Below are the code and all the weights of a small trained network. Each question names an input and a class and asks about switching units off, where a switched-off unit gives its printed mean instead of its output.

import numpy as np


def w(rows, s, z=0):
    codes = np.array(rows[::2]) - 128.0
    scale = np.full(codes.shape[1], s)
    scale[-1] = z or s
    return codes * scale


def f(y):
    return y / 2 * (1 + np.tanh(0.7978845608 * (y + 0.044715 * y**3)))


def log_softmax(a):
    a = a - a.max(-1, keepdims=True)
    return a - np.log(np.exp(a).sum(-1, keepdims=True))


def net(x, mask):
    res = np.array(x, float).reshape(1, 4) / 4 @ E
    y = f(res @ A[0][:, :-1].T + A[0][:, -1])
    res = res + np.where(mask, y, B[0][:, -1]) @ B[0][:, :-1]
    return log_softmax(res[-1] @ U[:, :-1].T + U[:, -1])


A, B = {}, {}
E = w([
[126,128,126],'x0',
[31,32,50],'x1',
[23,190,210],'x2',
[128,233,2],'x3',
],0.0072)
A[0] = w([
[84,153,59,100],'N1',
[99,60,153,120],'N2',
[230,148,145,144],'N3',
[140,98,169,121],'N4',
[116,150,63,93],'N5',
[181,111,195,136],'N6',
[142,141,117,148],'N7',
[176,80,84,117],'N8',
[122,37,147,107],'N9',
[129,71,157,113],'N10',
[134,170,82,103],'N11',
[227,89,116,78],'N12',
[104,165,83,94],'N13',
[199,95,93,66],'N14',
[201,164,113,179],'N15',
[195,144,159,253],'N16',
[193,102,112,143],'N17',
[161,147,153,97],'N18',
[164,121,183,150],'N19',
[209,173,147,212],'N20',
[190,98,97,79],'N21',
[102,42,59,139],'N22',
[102,167,158,164],'N23',
[187,247,115,94],'N24',
[105,67,151,107],'N25',
[79,73,88,130],'N26',
],0.012,0.0056)
B[0] = w([
[200,253,115,175],'N1',
[167,241,66,187],'N2',
[8,167,149,226],'N3',
[195,231,41,166],'N4',
[192,190,129,165],'N5',
[153,229,2,208],'N6',
[143,79,106,145],'N7',
[63,165,238,178],'N8',
[168,197,99,198],'N9',
[226,207,66,173],'N10',
[195,158,102,169],'N11',
[124,194,201,192],'N12',
[219,205,135,159],'N13',
[153,196,242,167],'N14',
[112,112,123,218],'N15',
[67,72,69,254],'N16',
[64,146,186,181],'N17',
[104,190,61,148],'N18',
[131,197,38,192],'N19',
[50,104,75,253],'N20',
[147,150,228,161],'N21',
[10,208,116,215],'N22',
[62,180,215,181],'N23',
[140,195,70,249],'N24',
[189,229,80,173],'N25',
[36,210,96,185],'N26',
],0.0052,0.0072)
U = w([
[58,147,115,117],'0',
[226,164,81,93],'1',
[65,157,250,145],'2',
[91,122,122,233],'3',
[114,45,113,160],'4',
[187,85,207,1],'5',
],0.012,0.0052)

Each question gives the input, the list of numbers given to net, and the class t.
The units are the neurons (one row each of A and B). Each row of codes is followed by its name. A weight is (code - 128) times the scale printed after its matrix; where a second scale follows, it is the last column's (A, B and U).
mask holds one flag per neuron, in row order. A switched-off neuron (its flag False) gives its mean, the last column of its row in B, instead of its output. The means were averaged over made-up inputs and are rounded, as every weight is.
A unit's drop is (log p(t) with every unit on - log p(t) with that unit switched off) / (log p(t) with every unit on - log p(t) with every unit switched off).
The circuit of an input: a set's keep is (log p(t) with only the set's units on - log p(t) with every unit switched off) / (log p(t) with every unit on - log p(t) with every unit switched off). Starting from the 12 units with the biggest drops (on a tie, the unit counted first), units are removed one at a time, each time the one whose removal leaves the highest keep (on an exact tie, the one counted first), for as long as the keep stays at least 0.8.
units of the circuit, in order: the units of the circuit, biggest drop first
k most important neurons: the k neurons with the biggest drops, biggest first
drop when u is switched off: that unit's drop, to one decimal
input [6,3,6,6], class 1: most important neuron => N1
input [-3,-6,-3,4], class 0: units of the circuit, in order => N3, N20
input [-3,-5,-5,-5], class 0: 4 most important neurons => N3, N6, N16, N20
input [-5,0,4,5], class 1: units of the circuit, in order => N3, N22
input [-8,-8,-8,-5], class 0: units of the circuit, in order => N20, N3
input [-5,-1,5,5], class 1: 2 most important neurons => N3, N22
input [-5,3,-5,-4], class 2: 2 most important neurons => N8, N22
input [7,-6,-8,-7], class 2: 2 most important neurons => N3, N12
input [4,-6,-2,1], class 0: drop when N20 is switched off => 0.1
input [4,5,2,-6], class 1: drop when N2 is switched off => 0.2
input [4,-8,-2,-7], class 0: drop when N3 is switched off => 0.6
input [-1,-7,-2,-6], class 0: drop when N16 is switched off => 0.2
